Below is a small trained network, with its code and all its weights. Each question gives an input and a class and asks what happens when units are switched off, that is, made to give their printed mean instead of their output.

import numpy as np


def w(rows, s, z=0):
    codes = np.array(rows[::2]) - 128.0
    scale = np.full(codes.shape[1], s)
    scale[-1] = z or s
    return codes * scale


def f(y):
    return y / 2 * (1 + np.tanh(0.7978845608 * (y + 0.044715 * y**3)))


def log_softmax(a):
    a = a - a.max(-1, keepdims=True)
    return a - np.log(np.exp(a).sum(-1, keepdims=True))


def net(x, mask):
    res = np.array(x, float).reshape(1, 7) / 4 @ E
    y = f(res @ A[0][:, :-1].T + A[0][:, -1])
    res = res + np.where(mask, y, B[0][:, -1]) @ B[0][:, :-1]
    return log_softmax(res[-1] @ U[:, :-1].T + U[:, -1])


A, B = {}, {}
E = w([
[74,105,91,101,223,183,117,191,201,208],'x0',
[72,143,233,35,115,16,124,76,241,103],'x1',
[225,2,142,88,96,201,74,108,148,82],'x2',
[45,66,174,124,70,124,116,185,79,123],'x3',
[99,218,114,179,38,197,64,172,191,54],'x4',
[158,142,147,140,121,126,101,141,123,130],'x5',
[92,115,254,205,200,224,150,79,103,154],'x6',
],0.0073)
A[0] = w([
[54,72,172,127,60,116,133,240,58,162,37],'N1',
[156,126,127,171,50,62,174,70,30,81,10],'N2',
[179,97,45,178,115,142,137,170,62,157,9],'N3',
[181,57,60,99,103,91,107,168,155,94,113],'N4',
[106,72,86,141,174,111,93,244,184,234,71],'N5',
[209,202,79,134,159,159,185,64,179,157,27],'N6',
[124,169,86,143,147,208,138,145,46,132,76],'N7',
[59,254,94,159,140,28,166,189,60,181,19],'N8',
[140,158,31,96,95,44,124,181,119,147,4],'N9',
[172,59,126,103,185,41,163,122,57,205,27],'N10',
],0.0079,0.0029)
B[0] = w([
[169,148,46,174,144,31,115,31,81,102,204],'N1',
[142,236,114,37,218,202,129,125,141,158,214],'N2',
[93,109,179,77,142,96,120,111,223,110,228],'N3',
[99,96,172,156,106,162,154,78,104,140,230],'N4',
[177,237,138,57,167,174,141,89,107,106,217],'N5',
[135,121,72,150,130,57,95,64,53,79,205],'N6',
[107,140,183,109,66,54,144,126,133,158,217],'N7',
[162,27,134,82,67,192,118,86,147,105,255],'N8',
[124,152,196,219,160,107,135,146,84,194,213],'N9',
[95,163,112,177,9,138,109,170,129,97,236],'N10',
],0.013,0.0073)
U = w([
[109,149,209,48,112,3,150,115,253,114,112],'0',
[186,20,116,93,105,246,99,85,122,118,165],'1',
[151,248,88,65,199,201,125,140,116,128,4],'2',
[155,122,14,150,194,25,79,88,97,73,149],'3',
[110,127,218,213,159,179,152,104,89,191,188],'4',
[94,206,65,155,24,170,107,215,177,47,181],'5',
[145,142,128,120,134,134,154,107,151,106,217],'6',
[117,82,52,184,195,125,103,237,133,122,24],'7',
],0.0075,0.0043)

Each question gives the input, the list of numbers given to net, and the class t.
The units are the neurons (one row each of A and B). Each row of codes is followed by its name. A weight is (code - 128) times the scale printed after its matrix; where a second scale follows, it is the last column's (A, B and U).
mask holds one flag per neuron, in row order. A switched-off neuron (its flag False) gives its mean, the last column of its row in B, instead of its output. The means were averaged over made-up inputs and are rounded, as every weight is.
A unit's drop is (log p(t) with every unit on - log p(t) with that unit switched off) / (log p(t) with every unit on - log p(t) with every unit switched off).
The circuit of an input: a set's keep is (log p(t) with only the set's units on - log p(t) with every unit switched off) / (log p(t) with every unit on - log p(t) with every unit switched off). Starting from all 10 units, units are removed one at a time, each time the one whose removal leaves the highest keep (on an exact tie, the one counted first), for as long as the keep stays at least 0.8.
circuit, biggest first: the units of the circuit, biggest drop first
most important unit: the unit with the biggest drop
top k neurons: the k neurons with the biggest drops, biggest first
input [-3,-6,4,-6,-6,-4,-7], class 4: top 2 neurons => (N4, N9)
input [-4,6,-3,8,-7,-5,6], class 3: top neuron => (N1)
input [1,-2,6,-7,5,-4,1], class 3: top 2 neurons => (N6, N8)
input [5,3,3,-7,2,0,-8], class 4: circuit, biggest first => (N9, N4)
input [0,-8,6,-6,-6,-4,4], class 0: circuit, biggest first => (N3, N7)
input [5,1,4,-4,-5,-1,2], class 2: circuit, biggest first => (N8, N5)
input [-6,5,-3,-2,1,-3,-7], class 4: circuit, biggest first => (N9, N3)
input [5,2,4,-5,-5,-3,1], class 2: top 3 neurons => (N8, N5, N1)
input [-1,-6,2,7,-3,-3,-4], class 3: top 2 neurons => (N1, N8)
input [4,-5,-1,3,3,-1,5], class 0: circuit, biggest first => (N7, N9, N4)
input [6,2,6,-7,-4,-7,2], class 3: top 2 neurons => (N6, N8)
input [5,-8,2,-2,5,-6,8], class 0: circuit, biggest first => (N7, N3)
input [2,4,-3,-5,-6,-2,-3], class 5: circuit, biggest first => (N10, N3)
input [-4,-7,-7,-6,0,2,-8], class 4: circuit, biggest first => (N9)
input [-7,3,4,-2,-8,3,-7], class 5: top 2 neurons => (N10, N5)
input [2,-4,6,7,-3,6,-8], class 4: circuit, biggest first => (N4, N9)
input [-2,-8,2,-8,-4,0,-7], class 0: top 3 neurons => (N3, N7, N1)
input [8,0,6,-7,-6,-8,6], class 2: top 2 neurons => (N5, N8)
input [6,3,-3,-8,1,1,-5], class 3: top 2 neurons => (N6, N2)
input [1,-2,-1,-8,-7,8,6], class 3: most important unit => N6
input [4,-7,-4,-2,2,-4,1], class 0: circuit, biggest first => (N7, N3)
